Below is a small trained network, with its code and all its weights. Each question gives an input and a class and asks what happens when units are switched off, that is, made to give their printed mean instead of their output.

import numpy as np


def w(rows, s, z=0):
    codes = np.array(rows[::2]) - 128.0
    scale = np.full(codes.shape[1], s)
    scale[-1] = z or s
    return codes * scale


def f(y):
    return y / 2 * (1 + np.tanh(0.7978845608 * (y + 0.044715 * y**3)))


def log_softmax(a):
    a = a - a.max(-1, keepdims=True)
    return a - np.log(np.exp(a).sum(-1, keepdims=True))


def net(x, mask):
    res = np.array(x, float).reshape(1, 6) / 4 @ E
    y = f(res @ A[0][:, :-1].T + A[0][:, -1])
    res = res + np.where(mask, y, B[0][:, -1]) @ B[0][:, :-1]
    return log_softmax(res[-1] @ U[:, :-1].T + U[:, -1])


A, B = {}, {}
E = w([
[33,151,97,84],'x0',
[43,46,174,225],'x1',
[192,242,254,206],'x2',
[88,156,132,173],'x3',
[200,6,182,99],'x4',
[165,104,1,225],'x5',
],0.0067)
A[0] = w([
[129,156,124,160,164],'neuron 1',
[208,198,157,113,101],'neuron 2',
[178,81,188,96,182],'neuron 3',
[101,103,124,135,118],'neuron 4',
[170,224,158,99,145],'neuron 5',
[77,181,106,77,110],'neuron 6',
[86,114,124,127,148],'neuron 7',
[148,77,239,148,143],'neuron 8',
[80,101,189,153,140],'neuron 9',
[85,76,241,144,194],'neuron 10',
[97,108,74,188,236],'neuron 11',
[80,134,130,107,178],'neuron 12',
[133,51,79,114,143],'neuron 13',
[39,138,141,128,127],'neuron 14',
[137,165,110,29,155],'neuron 15',
[161,95,123,55,188],'neuron 16',
[56,195,143,138,78],'neuron 17',
[218,204,129,168,207],'neuron 18',
[96,97,202,153,150],'neuron 19',
[63,47,92,113,148],'neuron 20',
[186,176,160,154,170],'neuron 21',
[9,124,135,143,165],'neuron 22',
[206,124,96,229,176],'neuron 23',
[124,153,104,44,115],'neuron 24',
[37,156,130,131,139],'neuron 25',
[208,138,212,94,252],'neuron 26',
[223,166,177,105,216],'neuron 27',
[163,118,192,133,184],'neuron 28',
[50,189,118,143,95],'neuron 29',
],0.011,0.0039)
B[0] = w([
[100,125,151,157,158],'neuron 1',
[96,56,175,71,210],'neuron 2',
[227,154,88,181,210],'neuron 3',
[94,112,142,93,148],'neuron 4',
[78,46,130,34,226],'neuron 5',
[146,183,77,82,191],'neuron 6',
[70,152,139,48,159],'neuron 7',
[242,211,151,184,228],'neuron 8',
[143,180,173,105,188],'neuron 9',
[182,224,230,138,245],'neuron 10',
[2,130,130,208,241],'neuron 11',
[122,156,140,73,170],'neuron 12',
[54,82,48,115,231],'neuron 13',
[98,191,157,102,186],'neuron 14',
[179,131,94,7,210],'neuron 15',
[222,108,55,96,205],'neuron 16',
[72,192,62,35,189],'neuron 17',
[105,42,199,149,247],'neuron 18',
[169,209,175,99,195],'neuron 19',
[78,80,130,65,251],'neuron 20',
[118,67,148,132,204],'neuron 21',
[19,173,161,62,226],'neuron 22',
[87,102,145,245,239],'neuron 23',
[162,141,94,53,187],'neuron 24',
[71,224,142,93,196],'neuron 25',
[182,91,145,129,254],'neuron 26',
[160,39,167,117,240],'neuron 27',
[226,100,129,159,193],'neuron 28',
[23,212,71,112,195],'neuron 29',
],0.0066,0.0075)
U = w([
[112,47,214,81,200],'0',
[62,59,106,105,128],'1',
[76,198,254,104,126],'2',
[199,128,198,152,174],'3',
[126,166,141,135,1],'4',
[62,97,173,210,146],'5',
[70,190,120,78,132],'6',
[168,106,62,61,139],'7',
],0.0091,0.004)

Each question gives the input, the list of numbers given to net, and the class t.
The units are the neurons (one row each of A and B). Each row of codes is followed by its name. A weight is (code - 128) times the scale printed after its matrix; where a second scale follows, it is the last column's (A, B and U).
mask holds one flag per neuron, in row order. A switched-off neuron (its flag False) gives its mean, the last column of its row in B, instead of its output. The means were averaged over made-up inputs and are rounded, as every weight is.
A unit's drop is (log p(t) with every unit on - log p(t) with that unit switched off) / (log p(t) with every unit on - log p(t) with every unit switched off).
The circuit of an input: a set's keep is (log p(t) with only the set's units on - log p(t) with every unit switched off) / (log p(t) with every unit on - log p(t) with every unit switched off). Starting from the 12 units with the biggest drops (on a tie, the unit counted first), units are removed one at a time, each time the one whose removal leaves the highest keep (on an exact tie, the one counted first), for as long as the keep stays at least 0.8.
circuit, biggest first: the units of the circuit, biggest drop first
most important unit: the unit with the biggest drop
k most important neurons: the k neurons with the biggest drops, biggest first
drop when u is switched off: that unit's drop, to one decimal
input [-6,-2,-8,-7,-1,5], class 1: circuit, biggest first => [neuron 13; neuron 11]
input [5,1,0,2,-7,-7], class 6: circuit, biggest first => [neuron 17; neuron 29]
input [-6,7,3,-5,-5,2], class 5: circuit, biggest first => [neuron 23; neuron 15]
input [-8,-2,4,8,2,7], class 5: circuit, biggest first => [neuron 23]
input [4,-3,8,1,-6,5], class 0: circuit, biggest first => [neuron 18; neuron 5]
input [-7,-1,-7,4,-5,8], class 5: circuit, biggest first => [neuron 23; neuron 11]
input [-8,3,-8,3,-3,4], class 5: 4 most important neurons => [neuron 11; neuron 23; neuron 15; neuron 5]
input [1,-5,1,-4,5,-2], class 7: circuit, biggest first => [neuron 16; neuron 15]
input [6,6,7,-4,5,-6], class 3: circuit, biggest first => [neuron 8; neuron 28]
input [4,-4,8,6,6,-2], class 3: circuit, biggest first => [neuron 28; neuron 26]
input [1,-3,-5,1,7,2], class 7: circuit, biggest first => [neuron 16; neuron 18]
input [8,-8,-8,0,-3,-6], class 7: 2 most important neurons => [neuron 15; neuron 16]
input [-3,8,-5,7,2,3], class 2: 2 most important neurons => [neuron 22; neuron 10]
input [2,-8,-7,5,-4,-2], class 7: circuit, biggest first => [neuron 15]
input [-2,-3,5,-7,0,8], class 0: 3 most important neurons => [neuron 2; neuron 27; neuron 18]
input [6,4,0,6,-3,1], class 6: 3 most important neurons => [neuron 17; neuron 29; neuron 18]
input [5,-7,-2,4,6,-7], class 7: drop when neuron 11 is switched off => 0.0
input [-3,-3,5,8,-8,-1], class 0: drop when neuron 21 is switched off => 0.2
input [-3,7,-5,1,2,-2], class 2: drop when neuron 10 is switched off => 0.2
input [7,5,0,2,-3,4], class 6: drop when neuron 18 is switched off => 0.1
input [6,7,0,7,5,6], class 2: most important unit => neuron 22
